In the rows, zero is written as 128.
Each row is followed by its class number. Each block has new classes, again numbered from 0 up, in any order.
[127 139 124 128 140 136 133 113  56  98 147 124  89 150 156 115 133 121
 132 140 128 119 135 160 108 158 158 119 107  79 137 126 104]
6
[123 135 165 116  89 107 162 132  90 131 129  67 138 130 140  92 141 173
 152 132  90  91 142 113 138  79  96  84 116 134  81  84 158]
9
[159  35 158  86 199 177 144 137 102 143 174  79 138 176 138 121  75 211
 177 105 112 150  90  73 100 115 158  52 136 117  69 104  99]
9
[115 101 135 131  28 117 177 159 111 123 132  99  82 165 101  72 145 173
 185 122 117  97 139 154 184  90 101 107  85 177 117 136 158]
7
[187 151 134 137 139 116 126 183 125 120 193 115 116 153 153  95 142 200
 153 137 110  91  87 175  99  90 122  58  95 158  58 114 100]
3
[146 158 143 117  62 111 180 109 135 132 134  85 113 160 158  54 118 161
 128 111 136 121  88 129 160  81  81  70 109 161 133  79 148]
4
[134 128 118 130 100 132 161 115 138 136 133 126 134 126 162  88 127  87
 134 137 119 127 127 128 107 137 127 134  97 144 151  73 134]
0
[136 146  99 114 212 187 122 121  97 104 149 211 162 154 196  98  83  86
 128 146 122 126  91 142  36  97 183  85 133 126 178  52 110]
0
[127  99 157 117 188 151 107 125 162 165  67  73 197  85 104 136 124 110
 142  83  88 175 111  75 137 131 116 148 162 140 111 124 159]
9
[134 164 126 121 138 143 155 144 111 103 112 137 135 146 149 176 112 124
 104 147 133 137 147 154 134 122 134  65 141 109 102 141 148]
5
[137 134  97 139 195 141  89 145 156 173 149 179 176  92 109  99 137 118
 133 138 131 174 107  90 162  36 120  63 148 124 178 110 148]
3
[162 115 115 125 146 127 167  93  88 130 147  51 113 124 176  97  83 116
 146 147 124 140 170  80  86 121 100 109 141 146 115 104 155]
1
[125 182 132 145  71 158 164 130 137  79 158 159 151 152 182 144 147 151
 102 154 118 133  87 173  95 177 150  97 106 129 158  59 127]
7
[173  83 144 130 130 159 102 157 176 176 144 146 131 183 128  60 119 154
 147  72 120 139  82 108 187 109 175  63  83 159 129 154 124]
7
[142  95 161 127 149 139 115 100 144 163 129  34 110 134 158 104 120 118
  93 104 123 134 145  54 139 205 158  99 112 118  96 116 103]
10
[115 100 118 131  87 131 130 175 128 104 130 121  94 144 143  86 152 122
 126 125 121  90  96 140 131 112 165 121 100 140 152 133 141]
7
[113 105 114 127 117 119 132 148 101  96 128  80 105 116 125 104 157 106
 122 120 101 120  44 151  75 109 122 173 117 100 146 116 153]
9
[114 101 111 140  90 107 140 158 125 146 135 140 172 105 113  76 144 102
 140 150 123  94 135 143 138  82 128 138  86 170 158 102 134]
10
[191  82 124 112 130 121 130 168  91 142 168 105  88 186 136  94 118 159
 154 109 142 157 119 142 163 112 137  77  96 102 105 169 143]
6
[107 139 119 166 118 135 128 117 112 137 181 107 101 139 116 144 128 104
  91 136 145 137 115 113  87 189 155 133 106 105 144 141 102]
4
[130 132 100 125 132 117 162 145 151 123 193 126  74  99 170 143 123 100
 124 157 160 157  97  93  82 126 105  64 118 129 164 107 122]
0
[125 154 139 132  97 106 140 124 135 140 125 162 120 107 139 130 144 120
 153 138 138 148 156 162 177 115 120  90 109 139 134 157 107]
6
[129  64  95 120 179 167 148 106 129  73 163  50  65 139 165 133 132 134
 124 149 151 145 120 115  83 170 168 146 164 144 120 120  91]
3
[191 135 132 140 136 122 135 120 133 137 134 116 145 130 185  78 130 119
 135 109 109 141  87 147 124 148 127 125  89 101 124 105 129]
3
[111 150 143 136 149 125 158  91 121 138  67  47  98 107 120  79 125  64
 112  84 127 112  74  80 111 147  73 160 111 146 155 130 161]
4
[128 113 102 120 155 145 141  93 100  83  83 135 141  91 155 112 155  89
 119 124 101 125  47 200  90 129 147 179 116 101 139 114 123]
8
[138 129 110 137 103 128 174 131 153  97 135 116 107 120 156  97 169 124
 141 131 146 113 157 152 131 110 125 157 127 184 132 112 157]
2
[143 113 121 122 201 176 176  85  64  86 140  14 112 117 165 132  99 137
 145 139 129 117 106 111  52 241  97 120 144 149  84 119 110]
8
[160 136 140 135  89  74 167 173 126 169 111 122 136 106 120  98 144  87
 159 118 111 102 164 120 147  83  71 136  65 156 110 138 196]
0
[127 107 118 156 131 126 168 109 140 163 139 114 145  84 114  71 149  99
 128 134 120  85 133  94 137 124 124 136  82 180 130 112 118]
8
[129 109 139 125 124 151 158 105 139 133 140 113 181 124 148  90 129 127
 141 125 107 131  87 120 113 118 138 120 109 153 142  77 121]
9
[ 87 123 136 134  87 135 155 138 124  99 105 150 104 136 126 157 162 112
 114 135 129 122 156 135 154 126 163 142 118 120 155 146 159]
7
[113 199 110 140  96  88 166 128  89  94 164 143 144  69 155 144 175  95
 133 183 133 109 152 163 106 108  81 100  98 112 170  84 155]
0
[133 206 181 138 108 111 199 129 121 154 162 141 115 134  89 151 150 160
 141 115 124 106 188  93 150 131 100 100  88 112 115  91 137]
0
[ 88  77 105 124  77 115 146 130  97 142  65 114 141 115 124 113 149  59
  95 138 109 156 160 132 153  53 175 156 124  81 138 117 198]
4
[142 124 158 142 123 129 142 101 227 173 126 141 145 126  35 180 173 167
  93  89 124 167 111 126 225 140 118 132  85 128 101 146 103]
5
[125 148 143 117 137 118 150 114 101 103  98 111 171  82 152 142 172  86
 139 136 112 101 172 161 127 148 153 150 107 106 128 108 136]
0
[130 157 149 151 136 134 155 138 136  95 137 137  71 133 136 191 183 118
 108 116 146 119 179 151 105 173 176 169 123 118  88 183 133]
2
[104  90 124 144 117 170 141 126 163 138 124 141  98 144 150  85 111 107
 128 113 113 126 108  93 111 150 179 126 106 159 158  99 106]
7
[130  92  98 123 139 141 160  96 111 106 112  86 188  86 140 125 153  49
 125 171 146 135  98 147  99 143 145 169 119 144 177 153 150]
1
[145 142 111 144  96 117 175 130 115 106 188  95  99 129 138 107 158 152
 155 160 146 129 105 163 130 126  98  89 100 143 126 130 119]
3
[155 109 159 112 174 140 125 119 106 116  81  83 135 106 155 149 145 106
 115  94 119 114  86 147 127 214 171 149 119  72  89 191 111]
8
[134  41 117 134 112 173 101 111 157 122 147 154 121 198 175  46  94 144
 141 117 114  90  94 133 111 162 186 155  90 196 151  93  74]
7
[112 146 126 143 144 158 152 127 116 158 120 145 169 135 128 101  96  88
 118 122 127 137 124 102 104 112 156 107 123 133 157  96 139]
4
[ 96 174 124 156  34 119 225 139  90 136 120 159 107 137  96  99 175 116
 148 163 121 106 164 152 131  56  65 121  81 154 124 104 220]
2
[122 174 114 139  77 123 222 134 118  86 147  78 163 102  99 115 173 100
 135 174 150  82 101 170  90 131 101 170 112 195 171 122 153]
1
[103 126 150 127 193  91  54 132 133  95 123  98  91  88  99 208 185 122
  75 101 129 119 113  97 121 143 135 198 165  71 140 189 130]
9
[116 175 123 137 103 106 115 140 143 100 127 213 110 138 142 223 131 137
  64 154 126 147 147 179 133 115 136 125 139  70 120 130 125]
5
[146  85 108 129 159 141 140 143  90 145 135 121 147 115 157  69 121  98
 120 136 118  88 110 105 104 118 168 107  98 116 126 118 130]
8
[107 127 108 150  81 137 133 103 151 118 115 142  77 115 162 122 140 114
 121 122  89 191 106 148 122 106 134 111 110 113 140  88 141]
7
[114 147 143 151 107 127 142 142 106 107 152 116  80 162 125 191 122 144
  91 151 124  82 178 147 103 203 157 131 108 103  68 152  87]
5
[146 160 167 135 126 124 125 121  97 128 159 146  33 196 188  86  88 170
 137 114 117  68 136 117  95 149 151 101 111  98  87 124  65]
3
[136 133 150 126 111  95 129 151 165 179 127  91  75  98  91 168 135 130
 120  89 114 187 148  66 155 157  92 137 131  54 117 123 156]
0
[107 123 110 113 196 183 167 145 125  92 134 150 147 118 163 160 111 104
 140 173 165 142 128 115  87 126 175  88 183 149 157 134 113]
3
[ 95  82 143 117 159 165 163 103 122 151 115 133 132 133  83 104 148  93
 142  98 130 150  99  91 159  68 186 117 114 109 162 156 135]
9
[127 138 159 132  89 116 158 106 129 127 160 123 128 144 143 117 140 166
 134 128 110 117 130 128 133 102 122 113 107 140 111  94 121]
9
[110 131 140 149  75 114 112 119 157 128 126 119  48 130 142 103 166 147
 119 112 104 100 142 145 114 155 137 178 117 123  91 111 102]
2
[144 107 128 120 121 113 115  96 139 149 132 119 162 103 126 109 134 122
 151 141 130 134 114 138 150 103 125 123 117 141 140 155 111]
1
[ 93 121 147 134 154 192 167  99 150 122 120 131 112 143 134 134 119 131
 120 118 113 143  95  78  99 169 153 100 116 143 147  80 113]
7
[143 123 158 107 198 129  80 119 111 102 127 136 115 136 210 171  88 117
 137 128 133  85 183 118  76 205 165 136 148 130  96 151  71]
0
[155 175 118 157  42 106 165 129 142 112 196 103  94 141 140 111 156 204
 154 136 129 136 167 168 133 155  59 145 124 160 109  68 146]
2
[128 121 129 135  92 121 132 117 148 148 141 141 125 138 145  62 146 139
 142 148 128  99 120 140 165  91 132  99 103 160 133 117 101]
3
[122  78 112 137 121 138  90 107 154 145 116 126  83 132 153  61 136 113
 133 108 115 117 126 121 124 132 146 169 122 140 128 117 115]
2
[115  54 108 117 131 145  98 164 141 113  77 130 107 126 125 154 147  73
 132 106 140 177  97 149 163 125 175 146 134 112 160 227 170]
7
[ 64  90 114 145  97 155 147 162 112 145 136 174  58 150  94 119 160  98
 130 150 141 102 194 120 126  84 221 127 124 117 118 171 128]
2
[101 128 136 125  83 131 172 152 121 104 112 153 108 129 127 130 130 143
 173 132 126 120 101 151 140 111  95 103 106 153 151 139 146]
7
[146 173 117 124 116 117 101 168 136 122 130 178 127 146 185 139  77 136
 105 137 130 128 140 151 137 114 130  66 159  95 133 120 121]
5
[ 82 149 140 147  75 131 194  97 166  76 102 130  99  93 131 166 203 103
  99 131 120 131 114 155 136 152 149 172  93 134 163 106 135]
7
[137 154 139 145 111 107 122 140 115 116 116 113  85 174 138 117  99 125
 115 133 131  45 149 146 120 161  81 139 101 188  86 173 119]
5

Next block: new classes, numbered from 0 again.
[164 136 178 132 146 104  97 176 120 213 122 110 121  83  63 127 140 139
 135  84 132 144 127 156 120 127 124 160 109 106 107 157  76]
1
[152 134 130 115 109  60 153 171  99 160 133 105 145  73  58 114 146 100
 146  92 145 173 144 140 119 130 105 161 116 124 148 139 105]
0
[120 152 123 119 165 132 127 149  94 132 103 133 122 134 102 227 102 153
 178 104 149 142 129 138 162 145 143 126 142 124 170 149 130]
3
[121  96  96 126 155 128 133  94 124  97  95 128  81 106 105 159 134 111
 179 136  85 161 159  68 128 167 160 136 172 115 164 159 160]
5
[154 117 126 169 162 164 111 145 195 105  65 178 136 116 114 133 140 139
 102 165 113  91 141 124 130 118 153 152 143 153 116 167 167]
2
[139  78  92 106 151 157  96 108  88 121 129  99 140 151  57 199 156 174
 159 131 126 159 143  86 135  94 174 155 169 110 156 148 148]
7
[118 156 130 162 112 150  94 151  36 169 150  82 134 123  73 174 158 137
 139  62 167 121 138 144 163  99 121 141 139  98 109 126  89]
0
[132 148 155  97 164  70 168 121 149 136  91 134 112 124 114 127  86  85
 162 111 145 134 138 111 101 146 103 157 133 138 129 127  96]
1
[123 118 122 127  96 104 108 235 121 164  82 138 137 149  64 127 140 140
 158 112 127 124 167 202 139 151 152 130  83 154 114 160  67]
4
[138 162 159 101 173 123 148  94 132 113  86 119 105 156 155 172  89 135
 146  97 157  60  96 140 150  98 100 127 173 153  74  95 116]
6
[133 136 138 108 137 112 165  92  85 150 170 146  86 132 189 119  90 102
 110 103 127 142 100 116 121 144  83 138 154 108 138  69  88]
4
[106 155 164 155 152 165 119  96 105 107  93 154  88 120 186 141 113 105
 119 126 109  80 160  94 121 129 108 149 126 123 141 107 114]
7
[149 112 160  82 145  49 131 124  95 160 105  95 118 119  98  44 130 131
 157  80 166 158 148  92  95 109 110 198 122 120 115 102  88]
6
[174  94 144 171 146 131 103  86 168 178  63 146  67  71  68 133 187  82
 162 125  51 109 147  81 114 153 152 166 153 122 110 151 151]
5
[150 123 150 132 133 136 150  98 146 124 117 103  83 114 122 131 145 108
 127 123  98 114 112 147 122 118 120 128 172 141 103 128 149]
5
[174 146 141 156 150 122 148 128 130 153 112 198 119  68 155 143 120 111
 104 116  92 135 127 129 134 154 108 146 127 115 155 145 102]
2
[158 151 179 109 160  72 146 149 176 141  45 126 114 115  78 171  77 110
 208 107  98 148 133 147 168 112 108 119 103 135 158 172 101]
7
[135  87  90 113 155 125 121 111  92 141 150 105 135 136  72 156 163 131
 134 126 174 145 145  82 107 123 171 169 182 120 120 130 158]
1
[169  87 123 154 140 140 103  75 117 181 121 123  74  75  83 132 195 116
 142 103  77 126 140  78 112 131 149 166 179 107 107 133 159]
5
[170 131 175 129 131 105 133  95 168 177  90 108  88 163  71 133 154 111
 173  90 143  83 104 128 141  58 106 131 168 144  58 109 165]
3
[109  74  34 101 131 131 108 108  21 128 177 120 111 103 112 197 162 192
 127 114 156 169 134  90 146 113 178 133 189  94 152 153 150]
6
[128 107 105 117  73  84 132 192 173 156  74 126 129 135  31  87 159 101
 180 123  86 139 149 123 109 140 135 121 101 141 119 171  87]
0
[163 176 214 133 180  86 138 159 229 147  31 131 115 119  87 134  81 107
 160 122 123  80 117 186 137 117  96 131 106 172  77 164 100]
1
[161  89 157 136 117 115 101 128 148 185  92  93 110 179  36  71 181 159
 158 105 148 114 131 112 108  45 130 171 154 136  82 118 156]
3
[141 106 137 118 128  46 170 111 127 172  97 148 109 105 116 108 120  72
 154 118 124 155 131  93 111 137 119 170 131 133 134 118 121]
4
[160 123 147 163 159 134 112 135 216 137  45 130 120 145  48 162 134 124
 162 144 108  65 124 117 140  95 123 141 152 159  83 149 161]
0
[143 146 104  77 112 159 146 108 134  94 192 108 160 178 134 203  97 135
 115 132 124 119 142 167  99  98  85  97 144 118 113 105 108]
7
[109 123 111  63  96 106 141 161  55 125 157 107 119 163 146  80 129 162
 124  87 155 143 131 152 103 136 120 129 127 123 123  99  44]
6
[157 179 186 139 165 131 133 130 149 158  76 179  66  88 135 193 118 102
 151  95 108  75 125 149 147 159  96 130 134 139 109 122 119]
3
[ 96 106  63 183  59 142 126 133  37 154 196 132 114  62 143  99 182 108
  72 133 102 146 149  90  94 113 118 144 130  89 174 144 138]
0
[ 91 150 135 150  95 155 122 124  16 148 181 122  89 114 178 112 157 130
  94  88 156 125 157 112 111 114 101 150 138  98 137 100 119]
3
[160 101 162 108 131  47 170  89 152 158  74 136 103 132  89  87 129  69
 189  97 119 159 121  44 129  92 107 164 146 119 115 132 128]
2
[147 167 138  96 114 124 147 126 163 112 148  95 144 125 111 158  98  90
 145 116  96 139 147 193  96 155  86 106 110 127 110 132  83]
5
[159 109 107 158 134 171  86 127  73 179 155 147 116 100  89 185 199 167
 107 107 138 111 153 119 117 127 153 162 166 108 115 125 160]
3
[156 152 141 125 159 122 143  88 139 144 112 158  70 104 115 189 112  96
 157  92 104  95 104 106 146 140  82 122 167 121 109 102 115]
0
[149  87  96 149 117  76 123 174 131 177 119 133 158  62  61  76 168 119
 111 154 116 175 180 113  68 136 156 195 101 127 165 191 133]
1
[161 124 149 132 157 125  88 159 141 161  88  84 149 152  68 123 142 172
 133 109 172  99 138 163 141  83 142 166 136 140  74 136 120]
6
[123 125 109  84 108 134 154 157 151 110 112 152 128 155 138 123 128 123
 131 136 102 106 153 145  97 147 129 115 121 156 141 120  99]
7
[130 121  86 140 158 127 122 167 125 101  93 179 160  86 118 146 115 162
 129 145 112 175 172 106 131 163 158 155 117 121 194 194 126]
2
[141 118 130 109 116  77 127 157  98 168 123  93 124  90  36 135 161 106
 168  83 151 160 138 113 134 113 119 161 134 120 119 140 119]
0
[152 114  97  76  99  97 133  81 150 126 134 113 108 142  92 120 124 106
 160 115  99 122 125 121 105  86  89 113 141 123  81 127  97]
6
[129 137 126 109  79  76 159 193 155 181  84 153 122 126  90 109 145 103
 167 109 104 128 140 161 106 148 130 117  94 153 139 156  99]
3
[132  76  67 145 121 122 109 153 100 131 127 130 159  93  47 137 186 143
 119 154 135 155 182  78  90 140 159 191 143 123 157 152 160]
0
[168 136 159 133 114  60 122 177 102 222  98  88 167 101  14 158 176 110
 190  73 175 165 150 163 156 110 144 163  99 130 125 156 120]
3
[114 118 110 115 165 106 138 126 120 111 111 143 101 120 113 170  92 131
 165 136 124 163 130 102 130 151 140 117 143 112 168 165 117]
1
[104  94  69 125 142 135 111 134 104  93 112 143  93 122  81 152 126 154
 164 139 105 161 150  71 133 143 141 135 153 111 179 159 137]
0
[100 138 123 195 120 160 106 122  90 144  99 169 103  99 155 133 163 103
 122 137 114  90 179  82 114 148 134 155 114 123 154 131 148]
3
[106 152  92 104 157 101 136 156  77  93 126 146 127  79 173 123  79 169
 118 121 134 173 156 140 123 170 126 142 116 112 191 160  85]
6
[125 135 121 108 103 119 103 217 141 145  90 110 143 150  31 136 148 133
 176 103 127 123 153 176 138 150 136 123  91 149 113 155  66]
0
[104 117  94 197  97 164 100 119  66 160 140 157  93  92 148 108 185 120
  89 135 112 107 179  89  98 117 137 169 133 108 157 140 165]
3
[159 148 160 148 160 136 127 174 133 134 112 193 132  58 164  98 120 141
  74 131 105 148 153 144 112 181 111 176  96 123 165 150  85]
2
[139 131  75 108  82 160 131 137 119 106 190 131 153 139 104 199 141 130
 121 146 113 128 142 168  99 123 111  89 135 125 131 137 140]
3
[108 136 157 142 136 130 108  92  92 157 129 106  84 132 132  81 134  93
 136  94 141 107 129  83 107 105 115 152 132 107 101 108  99]
1
[153 102  86 128 142  95 119 139  93 146 116 130 152  65  90 139 164 143
 118 128 148 142 160 113 110 128 158 184 144 128 138 154 144]
6
[150  80 107 104 150 126 111 111 120 144 111  96 137 147  45 213 149 155
 181 128 128 163 136  90 159  85 167 143 166 115 142 162 159]
7
[137  99 148 103 141 143 114  82  96 142 137 145  54 159 125  76 157 149
 130 104 129 128 147  61  84 124 100 180 170 109 117  72 122]
3
[150 137 154 103 141 137 136 104  97 143 156 137  90  95 165 121 131 141
  93 100 111 131 126 136 113 120  99 152 147 116 137 104 105]
7
[142 100 117 126 128 136 129  71 104 163 145 158  68 115 139  91 168 126
 117 114 102 127 132  47  78 122 117 170 175 105 132  95 152]
3
[170 145 147 108 136  41 147 150  93 188  95  94 160  96  71 142 122 107
 179  70 162 154 133 154 150 114 121 160 112 125 129 139  81]
6
[173 143 135 111  80 124 131 147 115 167 183  54 167 117  50 197 154 108
 159  83 122 160 122 211 138 117 111  79 128 104  85 140  90]
5
[143 145  68 117  96 141 128 149 163 109 163 132 152 119  76 205 118 103
 136 138  97 117 136 166 109 132 102  85 125 122 118 153 123]
0
